Here is a tiny trained network, its code and every weight. The questions are about switching its units off for an input and a class, where a switched-off unit gives its printed mean instead of its output.

import numpy as np


def w(rows, s, z=0):
    codes = np.array(rows[::2]) - 128.0
    scale = np.full(codes.shape[1], s)
    scale[-1] = z or s
    return codes * scale


def norm(h):
    return h / np.sqrt((h * h).mean(-1, keepdims=True) + 1e-5)


def f(y):
    return np.maximum(y, 0)


def log_softmax(a):
    a = a - a.max(-1, keepdims=True)
    return a - np.log(np.exp(a).sum(-1, keepdims=True))


def net(x, mask):
    res = np.array(x, float).reshape(1, 7) / 4 @ E
    u = 0
    for l in range(2):
        y = f(norm(res) @ A[l][:, :-1].T + A[l][:, -1])
        res = res + np.where(mask[u : u + 7], y, B[l][:, -1]) @ B[l][:, :-1]
        u += 7
    return log_softmax(norm(res)[-1] @ U[:, :-1].T + U[:, -1])


A, B = {}, {}
E = w([
[203,135,80,155],'x0',
[40,136,164,234],'x1',
[185,62,117,125],'x2',
[132,1,63,107],'x3',
[195,164,234,134],'x4',
[70,191,71,183],'x5',
[124,98,153,48],'x6',
],0.0055)
A[0] = w([
[69,53,172,115,1],'0.n1',
[57,160,117,165,116],'0.n2',
[192,89,155,28,56],'0.n3',
[114,1,104,148,40],'0.n4',
[128,132,123,122,83],'0.n5',
[37,136,112,114,132],'0.n6',
[175,119,166,184,105],'0.n7',
],0.0093,0.0044)
B[0] = w([
[178,119,39,132,170],'0.n1',
[149,30,154,77,252],'0.n2',
[163,67,191,15,245],'0.n3',
[254,240,93,217,224],'0.n4',
[151,134,95,147,128],'0.n5',
[184,49,138,30,247],'0.n6',
[144,82,195,99,203],'0.n7',
],0.0058,0.0032)
A[1] = w([
[85,132,165,171,4],'1.n1',
[150,61,107,127,178],'1.n2',
[14,150,130,102,157],'1.n3',
[142,171,68,111,23],'1.n4',
[106,247,167,102,98],'1.n5',
[159,118,160,119,9],'1.n6',
[217,150,129,81,230],'1.n7',
],0.011,0.0015)
B[1] = w([
[150,121,186,118,156],'1.n1',
[59,213,116,160,209],'1.n2',
[160,158,198,73,172],'1.n3',
[35,99,65,129,161],'1.n4',
[255,140,82,203,196],'1.n5',
[90,107,137,123,162],'1.n6',
[61,59,141,131,254],'1.n7',
],0.009,0.0064)
U = w([
[146,87,201,49,254],'0',
[184,231,144,218,78],'1',
[39,112,6,134,26],'2',
],0.012,0.0024)

Each question gives the input, the list of numbers given to net, and the class t.
The units are the neurons (one row each of A and B). Each row of codes is followed by its name. A weight is (code - 128) times the scale printed after its matrix; where a second scale follows, it is the last column's (A, B and U).
mask holds one flag per neuron, layer by layer. A switched-off neuron (its flag False) gives its mean, the last column of its row in B, instead of its output. The means were averaged over made-up inputs and are rounded, as every weight is.
A unit's drop is (log p(t) with every unit on - log p(t) with that unit switched off) / (log p(t) with every unit on - log p(t) with every unit switched off).
The circuit of an input: a set's keep is (log p(t) with only the set's units on - log p(t) with every unit switched off) / (log p(t) with every unit on - log p(t) with every unit switched off). Starting from the 12 units with the biggest drops (on a tie, the unit counted first), units are removed one at a time, each time the one whose removal leaves the highest keep (on an exact tie, the one counted first), for as long as the keep stays at least 0.8.
units of the circuit, in order: the units of the circuit, biggest drop first
top k neurons: the k neurons with the biggest drops, biggest first
top k neurons in layer l: the k neurons of layer l with the biggest drops, biggest first
drop when u is switched off: that unit's drop, to one decimal
input [2,0,-7,-6,-7,4,1], class 0: units of the circuit, in order => 1.n3, 0.n2
input [0,7,8,-1,8,6,-7], class 0: top neuron in layer 0 => 0.n7
input [-1,3,0,2,2,3,7], class 2: units of the circuit, in order => 0.n1, 1.n2
input [-5,6,2,2,-3,-5,6], class 2: top 2 neurons in layer 0 => 0.n1, 0.n4
input [-7,-5,-4,-8,8,-2,3], class 1: top 3 neurons => 1.n5, 0.n6, 0.n2
input [7,8,8,6,1,7,1], class 1: top 2 neurons => 0.n4, 1.n7
input [-4,-2,0,4,-7,-7,-2], class 2: top 2 neurons => 1.n2, 0.n4
input [-8,2,-8,-7,-8,8,4], class 0: units of the circuit, in order => 1.n3, 0.n6
input [2,4,8,3,1,-8,-6], class 1: top 3 neurons in layer 0 => 0.n4, 0.n6, 0.n2
input [5,-1,7,-3,-4,-3,-2], class 2: top 2 neurons in layer 1 => 1.n2, 1.n3
input [3,-4,7,-8,-4,4,3], class 2: top 2 neurons in layer 1 => 1.n4, 1.n7
input [-4,7,-4,3,5,8,-2], class 0: drop when 0.n2 is switched off => 0.3
input [4,6,-3,-2,-4,4,6], class 0: drop when 1.n3 is switched off => 0.4
input [2,1,-4,7,1,-1,-8], class 1: top neuron => 1.n7
